[ 10  -1 -21  14 -60  11  70  -3  -2  -2  12 -27  33  16  16 -11  -3 -32
  16  41  -4  57 -27  11  21 -30  40 -35 -12  -6  49  25  19  -2   0   9
  13   8]
(82)
[-21  27 -17   6  -9  22 -21 -10 -34 -16  28  11   4  10   0  -3  21  39
  -4   9   3   5  -7  -4 -38  -9  17  -8  14  13 -19   7  -3 -17  -7   1
  21   9]
(168)
[-35  26 -20  50 -65  -9 -26  -3  -7  17 -15  13  -8  39 -10  70  52 -48
  27  43  42  19 -13 -52 -25 -36   5  -4   6 -70  21 -23   5 -45  30  -6
 -46 -33]
(62)
[-26  29 -24  33  -9  27  -3  -6 -31   3  30  16  -8   4 -14  -3  28  33
  -4   7   3  17   4  -4 -58 -17  23   5   9  -8  -9   5  -3 -10   5   0
  17  16]
(82)
[-32  11 -51  39 -40  60  62  25   7   5   0  20  -8  34  -4 -13   5 -60
  17   2 -12  63 -28 -33 -11  12  28 -15 -50 -32  17 -28   4   1   0   0
  -5  13]
(68)
[-41  45 -19  -5 -58  29 -24 -17  -6 -24  28  42  -8  43  -8  17  26  -4
   0  13  80 -26 -20  -1 -53 -47  -3 -30  -2 -42 -17  -5  -4   2  27  -8
  -8  33]
(179)
[-29  34 -22  31 -21  24 -10  -7 -32 -12  31  16 -13  24  -5  -8  18  31
   6  20   1  12   9 -13 -51 -15  26 -10   4 -12 -24   8 -11 -10   4   0
  27  15]
(128)
[-50  27   5  26 -40 -14  18  20 -13  41   8  45  29   0  16  16   8 -36
  52  61 -32  24   6 -31 -36  21  20  -1 -28 -45  12  -8  -1 -19  -4 -27
 -22  -1]
(62)
[ -9  19 -16  35   0  12  -2   0 -25 -10  24  14  -5  17 -19   5  19  25
  -7   4  12   6  12   2 -34 -11  16  -4   7   2 -14  10  -1 -12   9  -1
  25   6]
(68)
[-11  39 -44 -10 -53 -50 -26  12 -24  -6  11  16   7  59  37  21  38 -30
  19 -21  20  20  -3  -3  15   8  -4   8  35  -2 -44  -6  22   9 -14 -33
 -19 -10]
(53)
[ 15  15 -28 -23 -31 -21  15  10 -12  55  -6  31   1  -5   6   7  18 -56
  28 -18  37  51  -1 -38 -30 -14  16   3  12 -26   7  -8   4  36   3 -22
 -66  14]
(62)
[-16  -4 -12   6  -4  26  71  -4  -6  23  28  10 -16  -3 -22  21   2 -55
   3   5 -19  17  -1  -5 -54 -44  -1 -31 -43 -78  29   9 -16  -6  20  -3
  29  38]
(62)
[-75  10 -28   2 -37  11  62   2 -12   5  16  31  11  -2  23  18  42 -21
   4   8 -31  49 -45  18 -75 -30  61 -27   9 -47  -5  12 -12  -4  18  -1
 -21  22]
(153)
[-29 -20  19  22 -11  -5  46 -11 -18  53  -6  38  13  -6 -45  64 -11 -42
   2  -4   1   6 -19  11 -52 -39  16 -19  13 -75  -3 -11 -14 -15  41 -20
  14 -14]
(62)
[-68  15 -66   7 -30 -20 -14  -9 -26   6  18  36   3  20  -2  41  66 -18
 -12  41  28  12 -33 -31 -65 -27  -7   0  -4 -40   7 -16   1  -8  14 -20
 -26  -2]
(153)
[ 21  44  -6 -36 -23 -28 -10  15  21  45 -13  32  -7  12  -5  27  27 -31
  11 -25   6  28 -20 -25  13 -22 -14   9  -6 -22 -31 -15  11   7   8 -32
 -23  26]
(53)
[ 31 -13  17   9 -53 -61   2  13  17  43 -26  34   6  21  29  29  -6 -55
  24 -27  26  10  19   1   0  41  18  -7   1 -25   6  10   2 -18  -3 -24
 -22   0]
(168)
[-18  23 -11  33  -5  19 -20  -8 -36 -10  27  23   5  13 -16  19  21  29
  -5   7   7   2  10  -7 -44  -9  21  -5  21  -3 -10  14 -11 -17   4   2
  34  12]
(129)
[-48  32 -15  33 -30   9 -13  15 -16  11   9  49 -13  44  15  21  53 -15
  42   8 -20  13 -17 -34 -42   6  10 -12 -61 -49 -24 -44   6 -17  30 -19
 -20 -24]
(53)
[-26 -18 -25  16 -18  56  36 -15   1 -24  -3  26  16  18   8  39  11 -34
   2  -3  11  23 -56  -5 -33 -23  21  -8  -4 -11  13  -5  23  -6   0   3
  19 -17]
(68)
[-40  46  -7  18 -40   2  54  -1 -41  57 -23  51   9   9 -17  -3  -3 -78
  23   7 -15  49  15 -14 -14 -42  -1 -25 -53 -82   4  -3 -17  23   9 -17
 -44  24]
(128)
[-25  28 -13  27  -9  27  -4  -3 -31 -19  30  21  10  11 -10  13  18  29
  -4  16  -1  14   3  -9 -41 -17  27 -10   5  -7 -15  11   0 -22   6   2
  29  14]
(68)
[-27  26 -22  39 -18  13 -33  -9 -26   0  37  21  -3  16  -9   4  33  31
   0  16   5  -4   3 -13 -55  -9  28   3  21   2 -29   6  -2 -16   2   0
  25  11]
(128)
[ -53   38  -31   18  -35   14   36   -5  -18   86   -2   15   -7    4
   13   63   -4  -51    1  -56    2   -6   36   -4  -27  -30   17   27
  -18 -114   22  -13   -6    0   33  -22  -62   13]
(128)
[-12  30 -11  33  -3  24   7   0 -32 -17  27  17  -3   5 -16   2  17  32
  -3  10  -1  13   9  -7 -52 -16  23 -16   2  12 -13   6  -3 -21  13   1
  28  16]
(68)
[ 10   9  31   6 -11 -13  48   3 -14 -15  22  44  22  -3  26  58  53  -7
  34  15 -67   3  -3  25 -20 -41  72 -40 -28   3 -19  19   7   3  29 -10
  21   1]
(129)
[-42 -17  -3  77  12 -23 -19  14  13  -3  15  40  31  18 -12  34   2 -47
  28  36  21   6 -17  -5 -10 -23   1 -16  -1 -69  21   4   4 -15   0  -5
  -7 -12]
(168)
[-33 -32   0 -25   0  29 -10   1 -24  39 -12  37   0  -3 -41  35  -3 -27
  34 -24  14  25 -11 -38  21   2  11  46 -25 -19 -22 -15  20 -33   2 -20
 -30  24]
(168)
[-21   9 -23 -18  -6  75  38  13 -19   6  17   6  45 -16  15 -13  -4   1
  63  69 -21  58 -50 -31 -30 -34  23  -6  -8  19  23 -10  18  35   3  -6
 -12  15]
(179)
[-13  34 -20  26 -16  18  -7  -4 -23  -6  29  20   5  19  -4  12  23  26
 -13   5   6   6   3  -2 -38 -22  17  -3   7  -9 -17  10   3 -12   7  -4
  28  12]
(68)
[  4 -20 -19 -15 -11  31   9  16 -16  23 -10  27   1  12  -1  63   2 -23
  28  -2  26  58  -3 -18 -82  28 -19 -14 -19  -5  12   7  10   5  37 -32
 -34  37]
(68)
[-17  23 -15  22 -12  31  -2  -9 -39  -8  28  14  -1   6  -4  -6  13  31
   1   6   8  12  18  -2 -50 -15  24  -5  13  -1 -10  14  -8 -10   3   1
  24  18]
(82)
[-23  29 -16  37 -16  10  -8  -7 -44  -8  38  21   2  14  -6  13  30  37
  -4  19  -7   9  12 -14 -67 -10  27  -7  12  -3 -15  11  -9 -33   4  -4
  34   7]
(62)
[-15  24 -15  25  -8  17 -24  -6 -36 -10  28  23   1  13  -7   1  29  29
  -4  15   2   7  -2 -13 -52  -6  22 -16   6   4 -19   4 -10 -22  -3   2
  27   7]
(168)
[ -5  23 -13  23 -16  18  -8  -6 -33  -1  29  14   2  11  -8   7  24  37
 -12  15  11  12   6  -3 -55  -9  20  -1  11   3 -14  14  -9 -22   5  -4
  21  18]
(62)
[-24  27 -11  29 -14  29  -4  -2 -42 -21  24  15   1  13 -10  -9  16  36
   0  29   7  10   7  -5 -48 -21  24   5  18   2 -16   7  -7  -8  11   1
  23  12]
(53)
[-20  33 -15  25 -12  14 -17  -4 -23 -13  30  24  -4  14  -3   4  35  34
  -7   6   6  -1   0 -11 -47  -3  24  -1  12   6 -24   3 -10 -16  -6  -4
  31   8]
(129)
[-60  45  -6   1 -31 -19  15   3 -39 -33 -17  19   9   7  27  24  12  12
  57  22 -20  69 -39  -5 -49 -28  -6 -22  15 -62  11  -8 -12 -19   7 -17
 -22  25]
(168)
[-37  67 -12   1 -36  38   0   5 -58  -7  -4  20  -1  11 -28 -10 -38 -16
   1  26  12  12  10   0  -5 -18   6 -13  13 -30  -1  -4 -18 -33   5   0
 -23  68]
(62)
[-18  56  -4 -18 -57  11   8   4 -17   9 -14  -2  19  -9   7  -5  37 -30
 -14 -31   0  51 -29  -6  14 -12   3 -12   8 -40 -33 -16 -23 -31 -19   4
 -48  51]
(62)
[-27  26 -12  41  -6  17 -15  -4 -30  -8  31  28  -1  19  -9   8  25  30
  -1  11   3   2   6  -4 -51  -5  23  -1  11  -8 -16  10  -8 -14   0  -3
  33   3]
(129)
[-18  29 -18  21 -12  22  -6  -2 -33 -16  32  19  -5  19  -6  -3  24  34
  -4  11   7   7   4  -6 -52  -1  25  -1   6   9 -23   6  -2 -14  -6  -2
  24  13]
(179)
[-21  29 -11  24  -6  24 -15  -8 -38  -8  31  28   1  14 -14   8  19  32
  -6   9  11   5  16 -12 -51  -8  18  -9   6   0 -15  18 -14 -16   0  -3
  35  16]
(129)
[-66   9 -34   1 -43  27  59   4 -20   4  27  19  17  10 -49  -4  27   0
   8 -19 -28  70 -26 -20  21 -22  47 -14 -31  37 -39   7  14 -43  16 -13
  -5  43]
(153)
[ 39  11   7   3 -43 -28  56   1 -13  -3 -15  28  20  20   0  29  21 -37
 -19 -24   7  31  -1  36  27 -35  51 -51 -17  -3   4  27  -9  11  25  -2
 -16  32]
(129)
[ -4  21 -11  32  -9  30  -2  -1 -31  -7  31  22  10  12 -17  12  20  33
 -14  15   8   0  11  -9 -48 -10  29 -14  -3  24 -17   9  -5 -22  10  -2
  27  18]
(179)
[-17  19  -8  30  -9  25  -3  -8 -35  -9  21  17  -7   2 -14   5  19  29
   1   0  -1  17  11   0 -51 -13  26   1  18 -20 -17   3  -9 -12   3   3
  27  12]
(82)
[-50  30 -23   3 -67   4  28   0  27 -38   1   5   5  14 -19 -17  43 -19
  -6  39   3  38 -65  -4  10 -35  29 -34   9  12  11  -4  16  12  18  18
 -34  12]
(68)
[-12  26  -9  26 -11  19  -9  -8 -29  -9  27  12  -3   2  -9   2  25  30
   2   9   3   4  15  -6 -42 -14  18  -6   6  -4 -13   3  -7 -18   4   0
  27  12]
(82)
[-65  10 -45  42 -11  56  50  22  12  -6  33  -6 -17  29  -2  13  35  11
  10  12 -45  44 -18 -19 -44 -40  35 -37 -22   5  -3   6  -7 -10  42  -2
  -1   1]
(168)
[-10  36 -17  34 -20  13 -19  -7 -35  -7  22  18  -6  16  -3  -4  32  26
  -6  18  11  11  10  -2 -61  -3  16 -12  18   3 -16   9 -10 -18  -5   1
  28   8]
(82)
[-21  21 -13  22  -7  25 -10  -9 -37  -5  27  32   7  13 -11  18  21  32
  -8  10   7  15   1  -7 -64  -5  17  -5  11  -3 -12  17 -10  -8   2  -7
  34  16]
(129)
[-17   2   9 -44 -25  49  66 -21 -54 -25 -21   7   6 -35   0  15  -3 -24
  11   6 -19  60 -42  27 -62 -52  30 -18  47 -21  -9   9  -6  16   3   9
  -2  37]
(82)
[-16  17 -14  26  -9  15 -11  -5 -43  -6  29  22   5  12  -8   7  17  28
  -3   9   4  12   6  -4 -57  -1  23 -16   6   4 -16  12  -8 -23   0  -3
  26  10]
(168)
[-19  31 -16  34 -11  11  -1  -2 -40  -9  26  16  -1  10 -17  13  22  25
  -7   7   7  12  12  -4 -50 -11  21  -5  13  -4 -17   6  -3 -26   7  -3
  25  14]
(68)
[  9  15  -3 -30 -41 -25  -5   6  -7   6   7   6  10  26  -8   7  15  -9
  14  17  49   9 -30  19  25  -4  11 -31 -21   1  -7   1   6 -26  22 -14
 -38  40]
(62)
[-23  29 -16  34 -20  21 -21  -9 -29 -10  27  21  -1  15  -8   4  25  24
  -5   8  17   3  16 -11 -40 -14  22   0  15 -12 -18   6  -7 -21  -2   1
  26   9]
(82)
[-27  26 -14  37 -22  15 -19  -8 -29 -11  29  21  -3  16  -5   9  20  32
   4  16 -11   3  10 -13 -42  -9  32   4  10  -7 -26   5  -3 -19   4   0
  27  13]
(128)
[-16   2 -52  44  -9  16   2  21  11  36   9  17  -8  29   9   9  48 -22
  33  33  53  19  -9 -31 -30 -12   4  45 -22 -14  20 -17  19  21  -2 -22
 -45 -15]
(179)
[-20  22 -25  35  -9  16  -9  -9 -39  -1  28  29   1  15 -15   7  34  19
  -2   8   0   5  13  -6 -51  -6  16 -12  -4  -1 -19   7 -13 -29   3  -3
  34   9]
(153)
[-22   3 -50  22 -59  22 -12   9 -22  19  -7  17   9  62 -29  -3   9 -31
  24  26   4  49  -7 -35  40  16  16 -26 -32  -6  21  -3  -1 -22  26   6
  -9  17]
(153)
[-21  29 -16  29 -16  10 -12  -7 -35 -13  31  26   1  21 -18  12  32  36
 -15  22  14   1   3 -10 -64   1  14 -10   0  10 -20   4  -5 -23   0  -7
  31   8]
(179)
[ -8  30 -17  34  -8  20 -13  -3 -29   1  27  10  -3   5  -9   4  29  32
  -3   4  -1   7  15  -4 -43  -9  20  -2   8  -1 -14   1  -6 -15   5   0
  21   9]
(82)
[-13  43   7 -14 -35 -10  39   2  -9  21   0  -6  -9  -1 -15  10   1 -47
  39 -23 -53  58  11 -22  39 -53  15 -20   1 -47 -18   5  18  -1   5  -2
 -15   1]
(82)
[-23  29 -16   8  -3  30 -13  -9 -25 -11  28  15   4   9  -5   4  22  40
  -3   6   6   4  -2  -9 -40  -8  14  -6  16  16 -11  15 -12  -9  -2  -1
  32  16]
(129)
[-12  25 -18  23 -12  18  -3  -2 -35 -10  23  16   0  17 -11   3  18  32
  -2  19  16  12  -1  -5 -56  -9  16  -4  15   7 -13   7  -7 -17   0  -5
  29  18]
(179)
[-14  20 -12  39  -9  15  -7  -5 -35 -14  35  23   4  15 -17  12  27  33
  -7  18  14   2  11  -5 -61  -3  21  -4   1   4 -12  10  -2 -21   1  -3
  29  14]
(179)
[-16  21 -11  20 -13  18  -6 -12 -37 -10  32  21  -5  17 -11  12  17  30
  -2  11   8  11  12  -7 -63  -7  16  -4   9 -12 -16  17  -7 -19   1  -5
  31  10]
(62)
[ -2  26 -33  16 -12  -7  43  21  -7  40   8  16 -14   9  43  27   2 -15
   3 -29  14  16  -7  26 -75 -44  12 -11 -10 -58  17  -9   7  20  52 -25
 -51  20]
(68)
[-21  25 -19  37 -18  22 -13 -10 -35  -4  28  21  -2  17  -5  12  13  26
   3  12   5   3  16 -10 -52 -10  24   2   4 -10 -18   9  -4 -15   5  -5
  24  16]
(128)
[-32  30  -9 -38 -31  26  39   0 -30 -34 -21  13 -27  -7  17  23  30   3
 -12  -3 -41  47 -32  -7 -70 -30  18 -30  12   3 -24  -6 -10  -9  27   1
 -20  30]
(68)
[  1   2  28 -24 -23 -60  -1  -5  58  -8  11  -6   4  -9 -23  28  62  -3
  -6  21  43 -16 -36   9  30 -27   3 -14  -3  23 -20  15  21 -36   8 -10
 -11   7]
(68)
[-24  21 -18  29 -13  14  -4  -1 -34 -13  27  13  -7  16  -9   5  24  23
  -7  15   0   7   8  -7 -41  -7  24  -4   1 -12 -10   4  -2 -23   8   4
  23  10]
(68)
